Here is a tiny trained network, its code and every weight. The questions are about switching its units off for an input and a class, where a switched-off unit gives its printed mean instead of its output.

import numpy as np


def w(rows, s, z=0):
    codes = np.array(rows[::2]) - 128.0
    scale = np.full(codes.shape[1], s)
    scale[-1] = z or s
    return codes * scale


def norm(h):
    return h / np.sqrt((h * h).mean(-1, keepdims=True) + 1e-5)


def f(y):
    return np.maximum(y, 0)


def log_softmax(a):
    a = a - a.max(-1, keepdims=True)
    return a - np.log(np.exp(a).sum(-1, keepdims=True))


def net(x, mask):
    res = np.array(x, float).reshape(1, 5) / 4 @ E
    u = 0
    for l in range(2):
        y = f(norm(res) @ A[l][:, :-1].T + A[l][:, -1])
        res = res + np.where(mask[u : u + 7], y, B[l][:, -1]) @ B[l][:, :-1]
        u += 7
    return log_softmax(norm(res)[-1] @ U[:, :-1].T + U[:, -1])


A, B = {}, {}
E = w([
[108,154,106],'x0',
[130,129,122],'x1',
[91,121,253],'x2',
[129,126,136],'x3',
[192,203,147],'x4',
],0.0054)
A[0] = w([
[185,74,190,130],'0.n0',
[94,162,127,4],'0.n1',
[254,204,165,167],'0.n2',
[91,182,102,11],'0.n3',
[81,48,79,187],'0.n4',
[100,161,124,49],'0.n5',
[51,184,135,102],'0.n6',
],0.0076,0.0016)
B[0] = w([
[109,157,89,180],'0.n0',
[107,151,96,131],'0.n1',
[77,21,226,253],'0.n2',
[94,147,177,139],'0.n3',
[27,46,200,222],'0.n4',
[122,213,100,133],'0.n5',
[110,150,3,162],'0.n6',
],0.0045,0.0046)
A[1] = w([
[106,146,47,119],'1.n0',
[254,170,181,162],'1.n1',
[128,171,124,126],'1.n2',
[77,89,121,255],'1.n3',
[79,196,105,113],'1.n4',
[177,99,81,156],'1.n5',
[155,139,140,100],'1.n6',
],0.0073,0.0036)
B[1] = w([
[148,133,220,157],'1.n0',
[8,35,128,174],'1.n1',
[53,154,81,133],'1.n2',
[237,253,206,254],'1.n3',
[67,207,149,142],'1.n4',
[219,152,136,157],'1.n5',
[134,78,128,131],'1.n6',
],0.0054,0.0061)
U = w([
[231,157,131,251],'0',
[211,171,214,101],'1',
[3,2,176,59],'2',
[125,188,157,90],'3',
],0.0054,0.0031)

Each question gives the input, the list of numbers given to net, and the class t.
The units are the neurons (one row each of A and B). Each row of codes is followed by its name. A weight is (code - 128) times the scale printed after its matrix; where a second scale follows, it is the last column's (A, B and U).
mask holds one flag per neuron, layer by layer. A switched-off neuron (its flag False) gives its mean, the last column of its row in B, instead of its output. The means were averaged over made-up inputs and are rounded, as every weight is.
A unit's drop is (log p(t) with every unit on - log p(t) with that unit switched off) / (log p(t) with every unit on - log p(t) with every unit switched off).
The circuit of an input: a set's keep is (log p(t) with only the set's units on - log p(t) with every unit switched off) / (log p(t) with every unit on - log p(t) with every unit switched off). Starting from the 12 units with the biggest drops (on a tie, the unit counted first), units are removed one at a time, each time the one whose removal leaves the highest keep (on an exact tie, the one counted first), for as long as the keep stays at least 0.8.
units of the circuit, in order: the units of the circuit, biggest drop first
top k neurons: the k neurons with the biggest drops, biggest first
k most important neurons of layer l: the k neurons of layer l with the biggest drops, biggest first
drop of u: that unit's drop, to one decimal
input [4,-3,-3,6,-4], class 1: units of the circuit, in order : [1.n3]
input [-1,3,2,-6,8], class 2: units of the circuit, in order : [1.n1, 1.n3]
input [4,4,-7,7,8], class 2: top 3 neurons : [1.n3, 1.n1, 0.n2]
input [-1,1,-6,4,8], class 2: units of the circuit, in order : [1.n1, 0.n2]
input [-6,-5,-5,-1,7], class 2: top 4 neurons : [1.n1, 1.n3, 0.n2, 0.n4]
input [-4,3,3,2,8], class 2: units of the circuit, in order : [1.n1, 1.n3]
input [0,0,-4,7,-5], class 1: 2 most important neurons of layer 1 : [1.n3, 1.n1]
input [5,8,-3,5,8], class 2: top 3 neurons : [1.n1, 0.n2, 1.n3]
input [1,7,-1,-2,7], class 2: top 3 neurons : [1.n1, 1.n3, 0.n4]
input [2,-7,-3,-4,5], class 2: top 3 neurons : [0.n4, 1.n1, 1.n3]
input [-4,0,-3,1,7], class 2: top 3 neurons : [1.n1, 1.n3, 0.n4]
input [1,6,3,5,7], class 2: drop of 1.n3 : 0.3
input [5,5,-3,7,-3], class 1: drop of 1.n3 : 0.4
input [-6,-5,3,3,7], class 2: drop of 1.n1 : 0.4
